Here is a tiny trained network, its code and every weight. The questions are about switching its units off for an input and a class, where a switched-off unit gives its printed mean instead of its output.

import numpy as np


def w(rows, s, z=0):
    codes = np.array(rows[::2]) - 128.0
    scale = np.full(codes.shape[1], s)
    scale[-1] = z or s
    return codes * scale


def norm(h):
    return h / np.sqrt((h * h).mean(-1, keepdims=True) + 1e-5)


def f(y):
    return np.maximum(y, 0)


def log_softmax(a):
    a = a - a.max(-1, keepdims=True)
    return a - np.log(np.exp(a).sum(-1, keepdims=True))


def net(x, mask):
    res = np.array(x, float).reshape(1, 7) / 4 @ E
    u = 0
    for l in range(3):
        y = f(norm(res) @ A[l][:, :-1].T + A[l][:, -1])
        res = res + np.where(mask[u : u + 10], y, B[l][:, -1]) @ B[l][:, :-1]
        u += 10
    return log_softmax(norm(res)[-1] @ U[:, :-1].T + U[:, -1])


A, B = {}, {}
E = w([
[151,123,73,144,143,128,57,117,129,164,134,25],'x0',
[136,131,125,126,126,131,129,124,128,134,129,132],'x1',
[177,210,171,245,199,69,122,92,123,124,103,140],'x2',
[133,126,133,127,129,133,130,128,129,128,127,125],'x3',
[93,152,128,103,99,97,164,23,100,99,104,89],'x4',
[135,138,124,118,137,128,132,128,124,131,125,127],'x5',
[179,111,83,157,112,145,159,138,49,68,154,127],'x6',
],0.013)
A[0] = w([
[124,125,125,105,107,143,125,74,122,121,125,123,41],'L0N0',
[76,132,172,57,122,120,103,121,206,188,124,139,2],'L0N1',
[89,89,102,37,84,146,149,158,131,133,133,135,31],'L0N2',
[128,108,111,113,132,154,91,254,138,152,133,174,39],'L0N3',
[69,128,122,70,100,125,148,33,102,103,121,113,22],'L0N4',
[99,109,160,71,110,141,175,137,138,92,135,217,15],'L0N5',
[117,95,112,87,89,146,134,152,128,109,123,121,67],'L0N6',
[116,101,76,98,116,140,75,130,136,143,143,59,75],'L0N7',
[110,152,144,169,147,117,145,119,136,122,118,154,71],'L0N8',
[155,89,92,119,83,145,153,166,43,70,144,127,44],'L0N9',
],0.021,0.0033)
B[0] = w([
[164,58,169,119,135,93,154,146,160,118,100,99,162],'L0N0',
[42,114,9,148,217,204,182,107,143,28,85,186,245],'L0N1',
[160,126,207,102,144,175,9,53,111,137,199,204,242],'L0N2',
[197,102,171,126,95,52,229,122,244,107,185,33,252],'L0N3',
[206,112,147,149,108,77,229,171,241,119,226,60,222],'L0N4',
[108,175,110,172,35,98,130,201,29,241,35,91,221],'L0N5',
[153,118,159,75,189,88,66,114,82,145,172,159,193],'L0N6',
[114,166,127,151,70,113,128,187,36,239,55,119,219],'L0N7',
[211,134,143,82,161,166,86,101,119,179,151,209,182],'L0N8',
[22,119,28,138,208,207,180,108,180,68,87,188,214],'L0N9',
],0.014,0.017)
A[1] = w([
[181,128,207,103,122,101,78,109,121,125,174,142,62],'L1N0',
[114,116,67,150,117,153,139,108,55,29,145,114,91],'L1N1',
[121,127,187,142,102,104,57,104,120,74,118,90,78],'L1N2',
[121,97,176,88,65,72,164,93,161,50,134,34,75],'L1N3',
[95,178,165,136,32,90,136,188,39,173,46,127,90],'L1N4',
[192,184,152,128,169,129,81,98,110,94,132,189,43],'L1N5',
[167,143,191,132,159,125,36,94,105,112,121,145,61],'L1N6',
[25,124,67,146,166,173,109,130,177,15,73,139,110],'L1N7',
[128,129,74,131,113,116,68,161,56,191,82,5,2],'L1N8',
[130,103,170,77,119,143,23,106,101,94,155,126,53],'L1N9',
],0.016,0.0028)
B[1] = w([
[85,177,99,100,150,125,137,64,121,103,54,76,204],'L1N0',
[71,118,135,80,185,167,140,133,225,193,84,191,162],'L1N1',
[121,118,171,52,151,116,141,106,129,132,106,163,130],'L1N2',
[252,129,148,166,179,93,96,137,167,135,112,130,205],'L1N3',
[88,128,17,210,46,145,57,215,104,181,74,101,208],'L1N4',
[67,86,160,90,110,129,99,117,88,186,184,95,210],'L1N5',
[111,96,119,65,130,161,105,103,103,116,186,123,184],'L1N6',
[111,168,108,130,252,177,161,30,96,43,85,105,255],'L1N7',
[89,154,109,181,4,130,142,209,94,140,107,233,195],'L1N8',
[124,149,163,168,148,125,67,60,102,121,140,95,153],'L1N9',
],0.014,0.012)
A[2] = w([
[126,119,81,104,115,190,106,147,148,147,140,128,149],'L2N0',
[208,110,230,81,75,18,220,143,235,78,220,23,93],'L2N1',
[229,135,136,179,113,113,100,199,140,131,38,141,102],'L2N2',
[164,112,169,136,81,115,72,171,54,19,104,166,3],'L2N3',
[205,89,160,131,118,62,178,160,152,72,176,72,105],'L2N4',
[252,78,183,144,103,57,151,197,220,18,180,69,51],'L2N5',
[102,89,211,15,107,144,3,102,83,92,201,162,20],'L2N6',
[109,118,207,58,125,119,17,112,81,112,196,93,49],'L2N7',
[131,105,146,116,92,102,101,126,122,40,113,110,53],'L2N8',
[129,69,212,69,125,142,24,77,75,126,246,176,69],'L2N9',
],0.012,0.0028)
B[2] = w([
[122,164,170,147,114,52,159,121,84,40,110,95,156],'L2N0',
[206,2,78,165,107,116,121,219,193,104,118,88,254],'L2N1',
[74,139,154,104,95,121,125,134,82,71,160,154,187],'L2N2',
[76,121,82,99,114,112,109,149,120,113,120,94,132],'L2N3',
[164,67,197,137,139,166,70,181,202,138,102,188,200],'L2N4',
[213,108,168,89,100,75,154,84,167,117,138,53,230],'L2N5',
[160,187,188,123,168,105,84,95,91,191,163,99,199],'L2N6',
[97,145,157,88,119,134,104,90,132,83,175,188,188],'L2N7',
[103,127,133,123,171,131,130,144,164,138,115,126,128],'L2N8',
[145,192,187,101,81,93,57,81,104,115,118,96,211],'L2N9',
],0.017,0.016)
U = w([
[226,66,128,124,127,108,139,169,197,109,144,68,149],'0',
[123,190,178,63,138,131,31,61,48,166,184,109,253],'1',
[50,154,55,115,255,213,185,84,110,56,102,147,66],'2',
[79,177,67,166,39,129,118,212,40,178,99,124,70],'3',
],0.011,0.00076)

Each question gives the input, the list of numbers given to net, and the class t.
The units are the neurons (one row each of A and B). Each row of codes is followed by its name. A weight is (code - 128) times the scale printed after its matrix; where a second scale follows, it is the last column's (A, B and U).
mask holds one flag per neuron, layer by layer. A switched-off neuron (its flag False) gives its mean, the last column of its row in B, instead of its output. The means were averaged over made-up inputs and are rounded, as every weight is.
A unit's drop is (log p(t) with every unit on - log p(t) with that unit switched off) / (log p(t) with every unit on - log p(t) with every unit switched off).
most important unit: the unit with the biggest drop
top k neurons: the k neurons with the biggest drops, biggest first
top k neurons in layer l: the k neurons of layer l with the biggest drops, biggest first
input [-6,7,-4,-6,6,-2,-8], class 2: most important unit	L0N1
input [8,3,1,3,-7,-4,-5], class 3: top 2 neurons	L0N7, L0N4
input [-2,-8,-6,0,1,5,-5], class 1: top 2 neurons	L0N2, L0N6
input [4,-8,6,2,-5,-4,2], class 1: top 2 neurons	L0N4, L0N3
input [-7,4,7,-6,-5,3,-8], class 2: top 3 neurons	L0N1, L0N2, L0N6
input [-6,0,7,8,2,-8,1], class 1: top 2 neurons	L0N8, L0N7
input [8,0,2,4,6,3,-6], class 3: top 2 neurons in layer 0	L0N7, L0N3
input [7,-6,-7,-6,6,-8,1], class 1: top 2 neurons in layer 0	L0N3, L0N2
input [-8,-2,8,-6,5,-1,5], class 1: top 3 neurons	L0N3, L0N8, L0N7
input [7,-7,-3,-7,5,-2,6], class 3: top 2 neurons	L0N7, L0N1
input [-1,-5,2,7,6,6,7], class 2: top 2 neurons	L0N9, L0N3
input [-7,1,6,1,1,0,-2], class 3: top 3 neurons in layer 0	L0N2, L0N5, L0N6
input [-2,-1,3,-3,-1,3,-3], class 1: top 2 neurons in layer 0	L0N8, L0N9
input [-3,7,0,0,-3,7,6], class 2: most important unit	L0N9
input [-2,-4,-3,5,5,-8,6], class 2: top 2 neurons	L0N9, L0N3
input [0,8,-6,-2,-3,-8,5], class 1: top 2 neurons	L0N2, L0N6
input [-7,-6,5,-2,-2,-8,4], class 3: top 3 neurons	L0N5, L0N2, L0N1
input [5,3,-7,8,-2,-2,-6], class 1: top 3 neurons	L0N2, L0N9, L0N6
input [2,-1,8,-3,2,1,7], class 1: top 2 neurons in layer 0	L0N3, L0N1
input [-8,-5,-2,1,-3,1,-3], class 3: most important unit	L0N5
input [5,-2,7,-7,3,2,-8], class 2: top 3 neurons in layer 0	L0N2, L0N6, L0N1
input [-5,5,-6,6,-2,0,7], class 2: top 2 neurons in layer 0	L0N9, L0N8
input [-5,-7,6,-6,1,-5,1], class 1: top 2 neurons in layer 0	L0N8, L0N7
